Each row has a name. Each piece below is followed by the name of the row it came from, unless a question asks for something else. Each question is about the rows just above it. Places in a row count from 1.

Columns, left to right: N R Z T M U Q B
J_895: [110  88 117 166 108 108 178 163]
J_939: [131 121 120  99 140  83 171 150]
J_184: [151 175 169 133 143 104 115 150]
J_492: [138 120  99 140 121 136 105 115]
J_538: [119 116 104 173 122 158 165 105]
J_401: [112 132  98 134  87 119 171 162]
J_982: [131 162 112 153  97 141  82  92]
J_578: [ 91 108 135  87 172  77 101 141]
J_857: [ 89 113 155 157  98  87  90  85]
J_856: [154 100 143 115 133  97 121 139]
J_935: [167 123 140  82 155 178  82 138]
J_952: [101  89 146  86 102 150  80  86]
Where do [121 120  99 140] appear? : J_939
Where in the named rows is [90]? : J_857, 7

Columns, left to right: K G C S J Y W P D
J_183: [ 82 129 129  92  83  93  79  99 160]
J_388: [139 111 129  92  83  81  79  99  95]
J_486: [ 82 111 129  92  83  81  79  99  95]
At which places does J_183 hold [92]? : 4
key -> tag
[129] -> J_564
[95] -> J_953
[159] -> J_627
[94] -> J_761
[160] -> J_40
[130] -> J_822
Look up the entry of J_486 at place 9 in the table: : J_953

Columns, left to right: H A X V E
J_202: [120 125 133 125 126]
J_588: [ 84 133 146 133 125]
J_71: [126 122 125 136 130]
J_828: [123 123 132 124 123]
J_29: [ 83 142 145 142 126]
Which row holds [125 133 125]? : J_202
Which column holds this, read top down? [125 130 123 126] : E
key -> tag
[133] -> J_75
[123] -> J_781
[121] -> J_446
[125] -> J_318
[143] -> J_582
[122] -> J_893
[142] -> J_348
Look up the entry of J_71 at place 2 in the table: : J_893
At which places does J_828 hold [124]? : 4
[136] is at row and place : J_71, 4
[ 83 142 145 142 126] is in which row? : J_29

Columns, left to right: lik vabe koz mikev
J_679: [135 133 135 145]
J_698: [143 166 152 151]
J_285: [150 153 168 143]
J_787: [132 138 141 135]
J_35: [133 131 137 133]
J_970: [134 133 136 137]
J_82: [156 135 145 144]
J_602: [134 133 133 137]
J_214: [135 138 150 146]
Which row holds [136 137]? : J_970
Table of tags by key:
[153] -> J_480
[150] -> J_8
[154] -> J_190
[133] -> J_628
[143] -> J_422
[132] -> J_871
Join J_285 by its entry at place 2: : J_480
[133 135 133 138] is in which column, read top down? : vabe

Columns, left to right: deliv sato Vub tuku Zube
J_540: [ 99 133 143 158  92]
J_257: [ 99 133 143 147 103]
J_921: [ 99 133 140 166 104]
J_261: [ 98 142 136 157 101]
Places of [104] in row J_921: : 5
key -> tag
[166] -> J_272
[158] -> J_614
The tag of J_921, keyed by place 4: : J_272
Places of [133] in row J_540: : 2
Which column holds [147 166] top down? : tuku
[98] is at row and place : J_261, 1

Columns, left to right: Kural sumik Zame Risi natu vugi bufo disem ros dof
J_797: [141 145  99  99 140  92 124 101 100 134]
J_105: [146 150  97  95 148  91 122  97  93 147]
J_449: [146 150  97 117 148  91 115  97  93 147]
J_919: [126 126 165 149 124 172 156 159 166 121]
J_652: [116 153 110 111 147 116 116 105 111 116]
tags:
[147] -> J_193
[116] -> J_645
[93] -> J_470
[115] -> J_423
[148] -> J_46
The tag of J_105, keyed by place 10: : J_193
Where in the named rows is [121]? : J_919, 10
At which places does J_652 hold [116]? : 1 6 7 10
[148 148 124 147] is in which column, read top down? : natu
[122] is at row and place : J_105, 7
[141 145  99] : J_797

Columns, left to right: kobi Zad los Pepu gupup lagib
J_595: [ 89 119 134 118 139 115]
J_475: [103 127 136 120 134 123]
J_140: [ 88 141 128 128 141 116]
tags:
[87] -> J_242
[118] -> J_157
[119] -> J_427
[88] -> J_365
[141] -> J_825
[128] -> J_838
[140] -> J_332
Look up the entry of J_140 at place 2 in the table: : J_825
Which column holds this, read top down? [103  88] : kobi
Places of [128] in row J_140: : 3 4
[103 127 136 120 134 123] : J_475
Row and place of [103] in the named rows: : J_475, 1
Row and place of [119] in the named rows: : J_595, 2
Row and place of [115] in the named rows: : J_595, 6

Columns, left to right: lipem Fuluv zun Sali Govi Desot lur mobo
J_878: [130 130 179 122 164 129 156 131]
J_874: [131 133  92 149 103 131 118 130]
J_552: [125 117 146 120 143 139 141 140]
J_126: [130 109 157 115 151 124 139 119]
J_660: [126 141 128 149 131 126 140 119]
J_420: [136  97 137 103 139 127 136 123]
J_845: [135 138  93 136 103 123 112 129]
J_136: [129 134 147 136 145 129 144 130]
key -> tag
[138] -> J_923
[129] -> J_955
[137] -> J_977
[136] -> J_817
[128] -> J_152
The tag of J_420, keyed by place 3: : J_977
[128] is at row and place : J_660, 3

Columns, left to right: nom Fafiv Zukid kip sol muz
J_210: [ 93 103  97  96  93 115]
J_764: [174 162 169 169 173 144]
J_205: [157 142 150 152 156 132]
J_308: [111 111 111 113 112 117]
J_254: [137 137 136 134 136 132]
J_986: [ 90  96  91  91  90 113]
J_78: [118 119 121 123 119 124]
J_983: [157 139 149 151 156 130]
J_666: [ 81  96  88  88  82 114]
J_241: [143 144 143 141 142 136]
[ 97 169 150 111 136  91 121 149] is in which column, read top down? : Zukid
[144 143 141] is in which row? : J_241
key -> tag
[144] -> J_860
[114] -> J_456
[136] -> J_218
[115] -> J_545
[135] -> J_410
[143] -> J_740
Join J_241 by its entry at place 6: : J_218
Places of [111] in row J_308: : 1 2 3

Columns, left to right: zuku gug zur bifi nef Dezo Zonel disim
J_596: [109 144 132 114 137 115 136 128]
J_498: [121 107 123 141 127 131 139 128]
J_992: [133 134 129 120 130 125 129 132]
J_465: [ 95 147 172  96 146 100 160 102]
J_705: [132 145 115 127 136 127 123 130]
J_510: [127 135 125 124 130 131 137 134]
J_527: [129 144 136 150 128 114 137 140]
Row and place of [109] in the named rows: : J_596, 1
Which column holds [127 130] top down? : nef
key -> tag
[96] -> J_669
[120] -> J_867
[100] -> J_265
[141] -> J_62
Look up the entry of J_465 at place 4 in the table: : J_669
[129 120 130 125 129 132] : J_992
Places of [127] in row J_498: : 5
At which places does J_705 hold [127]? : 4 6

Columns, left to right: meb mevez tol tini zopa
J_185: [117 122 127 130 126]
J_43: [111 134 127 128 148]
J_4: [131 141 128 132 133]
J_990: [129 129 129 127 124]
J_950: [122 133 133 169 111]
J_611: [112 122 121 128 113]
J_438: [117 122 127 127 126]
J_876: [108 115 138 138 131]
J_477: [124 137 127 128 125]
J_418: [111 121 126 134 115]
[132] is at row and place : J_4, 4
At which places does J_950 hold [133]? : 2 3
Which row holds [111 121 126 134]? : J_418

Columns, left to right: migi tonom Nufiz mano lil
J_506: [123 134 127 128 133]
J_371: [106 107 116 132 124]
J_100: [125 125 126 106 128]
J_610: [132 124 106 125 129]
J_743: [132  84 131 128 128]
[124 128 129] is in which column, read top down? : lil
tags:
[131] -> J_914
[127] -> J_407
[125] -> J_798
[106] -> J_635
[116] -> J_646
[126] -> J_906
Look up the entry of J_100 at place 3 in the table: : J_906
[131] is at row and place : J_743, 3
Where do [134 127 128] appear? : J_506
Where in the named rows is [107]? : J_371, 2
[116 126] is in which column, read top down? : Nufiz

Columns, left to right: Gal putiz ziber Pimob pef ganes
J_222: [151 127 126 128 139 136]
J_630: [134 155 118 101 149 168]
J_789: [140 128 107 128 153 144]
J_163: [151 128 126 128 140 137]
J_844: [151 128 126 128 139 137]
J_429: [140 128 107 101 153 145]
J_728: [129 128 126 128 138 136]
[151 128 126 128 139 137] : J_844
[151 127 126 128 139 136] : J_222

Columns, left to right: lisuf semus non fus ferog luv ruzov
J_536: [102 115 120 104  89 131 153]
J_354: [146 130 136 126 131 128 127]
J_297: [ 78 127 122 112  81 104 130]
J_759: [159 125 164 130 115 145 161]
J_928: [ 96 131 103 129 157 109 109]
J_576: [145 120 137 106 160 132 128]
J_800: [147 135 145 130  98 140 136]
At which places does J_928 hold [131]? : 2
At which places does J_928 hold [109]? : 6 7
[126] is at row and place : J_354, 4
tags:
[145] -> J_377
[146] -> J_195
[136] -> J_814
[164] -> J_719
[163] -> J_931
Look up the entry of J_800 at place 3 in the table: : J_377

Columns, left to right: vob domi nemab Reni rolez ved tor kan
J_114: [140 122 134 105 130 117 147 123]
J_583: [106 115  97 130 123 128 132 140]
J_894: [ 86 108 157 118 136 134 109 128]
J_464: [106 120  97 129 121 133 133 147]
J_463: [122 159 127 127  99  99 140 101]
J_776: [151 111 152 131 111 121 134 122]
J_479: [155 112 154 123 113 120 141 122]
Row and place of [105] in the named rows: : J_114, 4
Which row holds [141 122]? : J_479

Columns, left to right: nos rudiz fogi sisaz
J_384: [ 98 143 151  78]
J_310: [125 164 175 114]
J_948: [139  87  83 113]
J_220: [104 140 139  82]
J_659: [137  97  84 149]
J_301: [148 150 167 153]
J_495: [152 114 117 167]
Where in the named rows is [152]? : J_495, 1
[149 153 167] is in which column, read top down? : sisaz

